Below are the code and all the weights of a small trained network. Each question names an input and a target symbol and asks about switching units off, where a switched-off unit gives its printed mean instead of its output.

import numpy as np


def w(rows, s, z=0):
    codes = np.array(rows[::2]) - 128.0
    scale = np.full(codes.shape[1], s)
    scale[-1] = z or s
    return codes * scale


def f(y):
    return np.maximum(y, 0)


def softmax(a):
    e = np.exp(a - a.max(-1, keepdims=True))
    return e / e.sum(-1, keepdims=True)


def log_softmax(a):
    a = a - a.max(-1, keepdims=True)
    return a - np.log(np.exp(a).sum(-1, keepdims=True))


def net(x, mask):
    ids = ['ΔΘΣΩβγεζηλξπτ'.index(c) for c in x.split()]
    T = len(ids)
    res = E[ids] + P[:T]
    u = 0
    for l in range(2):
        r = res
        for j in range(2):
            rows = slice(2 * j, 2 * j + 2)
            q, k, v = (r @ M[l][rows].T for M in (Q, K, V))
            z = softmax(np.where(np.tri(T) > 0, q @ k.T / 2**0.5, -1e9)) @ v
            o = O[l][rows]
            res = res + np.where(mask[u + j], z, o[:, -1]) @ o[:, :-1]
        u += 2
        y = f(res @ A[l][:, :-1].T + A[l][:, -1])
        res = res + np.where(mask[u : u + 4], y, B[l][:, -1]) @ B[l][:, :-1]
        u += 4
    return log_softmax(res[-1] @ U[:, :-1].T + U[:, -1])


Q, K, V, O, A, B = {}, {}, {}, {}, {}, {}
E = w([
[253,72,193],'Δ',
[79,167,102],'Θ',
[102,120,70],'Σ',
[228,80,181],'Ω',
[163,92,28],'β',
[97,13,41],'γ',
[107,196,95],'ε',
[173,206,95],'ζ',
[49,196,107],'η',
[202,89,151],'λ',
[62,69,207],'ξ',
[96,185,89],'π',
[230,44,169],'τ',
],0.016)
P = w([
[153,206,29],'0',
[117,20,183],'1',
[82,195,55],'2',
[183,132,2],'3',
[179,32,192],'4',
[68,205,43],'5',
],0.009)
Q[0] = w([
[249,127,164],'0.h1',
[86,106,197],'0.h1',
[69,217,174],'0.h2',
[161,97,130],'0.h2',
],0.014)
K[0] = w([
[141,50,136],'0.h1',
[120,149,249],'0.h1',
[115,163,149],'0.h2',
[172,99,126],'0.h2',
],0.018)
V[0] = w([
[91,140,167],'0.h1',
[150,255,156],'0.h1',
[74,177,92],'0.h2',
[81,187,58],'0.h2',
],0.0063)
O[0] = w([
[131,169,235,55],'0.h1',
[201,184,165,3],'0.h1',
[189,72,25,111],'0.h2',
[1,124,155,147],'0.h2',
],0.009,0.005)
A[0] = w([
[87,86,254,2],'0.n1',
[148,229,51,157],'0.n2',
[41,178,119,59],'0.n3',
[171,81,233,40],'0.n4',
],0.01,0.0084)
B[0] = w([
[255,63,32,166],'0.n1',
[143,90,212,254],'0.n2',
[196,62,62,161],'0.n3',
[145,115,176,176],'0.n4',
],0.013,0.0058)
Q[1] = w([
[190,154,16],'1.h1',
[178,199,105],'1.h1',
[69,85,145],'1.h2',
[102,10,63],'1.h2',
],0.012)
K[1] = w([
[93,88,2],'1.h1',
[171,164,98],'1.h1',
[86,147,109],'1.h2',
[135,246,174],'1.h2',
],0.015)
V[1] = w([
[90,54,19],'1.h1',
[112,84,126],'1.h1',
[99,124,209],'1.h2',
[2,13,227],'1.h2',
],0.0077)
O[1] = w([
[121,101,172,249],'1.h1',
[177,145,173,168],'1.h1',
[119,253,92,119],'1.h2',
[11,132,130,152],'1.h2',
],0.012,0.019)
A[1] = w([
[162,140,73,90],'1.n1',
[126,164,255,154],'1.n2',
[126,83,7,44],'1.n3',
[105,81,215,2],'1.n4',
],0.0098,0.014)
B[1] = w([
[114,74,108,137],'1.n1',
[99,141,18,251],'1.n2',
[161,191,4,160],'1.n3',
[155,131,85,254],'1.n4',
],0.014,0.0054)
U = w([
[212,126,73,74],'Δ',
[150,132,140,172],'Θ',
[136,89,207,156],'Σ',
[218,125,85,25],'Ω',
[144,78,221,202],'β',
[142,107,7,60],'γ',
[135,156,101,122],'ε',
[152,190,81,213],'ζ',
[132,128,158,174],'η',
[194,123,109,83],'λ',
[72,179,124,191],'ξ',
[128,145,124,125],'π',
[203,76,163,1],'τ',
],0.014,0.011)

Each question gives the input, a string of symbols that net reads in full, and the target symbol t.
The units are the heads (2 rows each of Q, K, V and O) and the neurons (one row each of A and B). Each row of codes is followed by its name. A weight is (code - 128) times the scale printed after its matrix; where a second scale follows, it is the last column's (O, A, B and U).
mask holds one flag per unit, layer by layer, with each layer's heads first. A switched-off unit (its flag False) gives its mean, the last column of its rows in O or B, instead of its output. The means were averaged over made-up inputs and are rounded, as every weight is.
A unit's drop is (log p(t) with every unit on - log p(t) with that unit switched off) / (log p(t) with every unit on - log p(t) with every unit switched off).
The circuit of an input: a set's keep is (log p(t) with only the set's units on - log p(t) with every unit switched off) / (log p(t) with every unit on - log p(t) with every unit switched off). Starting from all 12 units, units are removed one at a time, each time the one whose removal leaves the highest keep (on an exact tie, the one counted first), for as long as the keep stays at least 0.8.
circuit, biggest first: the units of the circuit, biggest drop first
k most important neurons: the k neurons with the biggest drops, biggest first
top k neurons in layer l: the k neurons of layer l with the biggest drops, biggest first
which heads matter: for each layer, one digit per head in row order, 1 if its drop is at least 0.15 and else 0, layers parted by /
input ξ β Θ β β λ, target ξ: which heads matter => 11 / 01
input γ τ γ η ξ ξ, target γ: which heads matter => 10 / 10
input ξ γ η Θ γ γ, target ξ: circuit, biggest first => 1.h2, 0.n1, 0.n2
input ξ β ζ, target ξ: top neuron in layer 1 => 1.n4
input γ Σ Σ ζ β Θ, target γ: 3 most important neurons => 0.n2, 1.n2, 0.n3
input β γ Δ ξ, target ξ: circuit, biggest first => 0.h1, 1.h2, 0.n1, 0.n2
input γ η γ γ λ λ, target γ: 2 most important neurons => 1.n2, 0.n2
input β γ γ, target β: circuit, biggest first => 1.h1, 1.n2
input Θ Δ ζ ζ, target ζ: 4 most important neurons => 0.n4, 0.n3, 1.n2, 1.n4
input γ Δ Ω λ τ, target Δ: which heads matter => 01 / 00
input ξ Θ β β ξ ζ, target ξ: 4 most important neurons => 0.n1, 1.n4, 1.n2, 1.n3
input γ γ Ω γ Δ Ω, target γ: which heads matter => 00 / 10
input γ γ ζ, target γ: 2 most important neurons => 0.n2, 1.n2
input ζ γ γ, target ζ: 3 most important neurons => 0.n2, 0.n1, 0.n3
input β ξ β β, target β: circuit, biggest first => 0.n2, 1.n2
input β ξ π Δ, target Δ: circuit, biggest first => 1.n2, 0.h2
input ξ Ω γ, target ξ: circuit, biggest first => 1.h2
input ζ γ ξ, target ζ: which heads matter => 10 / 01
input ζ γ Δ γ ξ, target τ: which heads matter => 00 / 00
input γ β ξ, target γ: which heads matter => 11 / 10
input ζ γ β γ Θ ξ, target ζ: 3 most important neurons => 0.n2, 0.n3, 0.n1
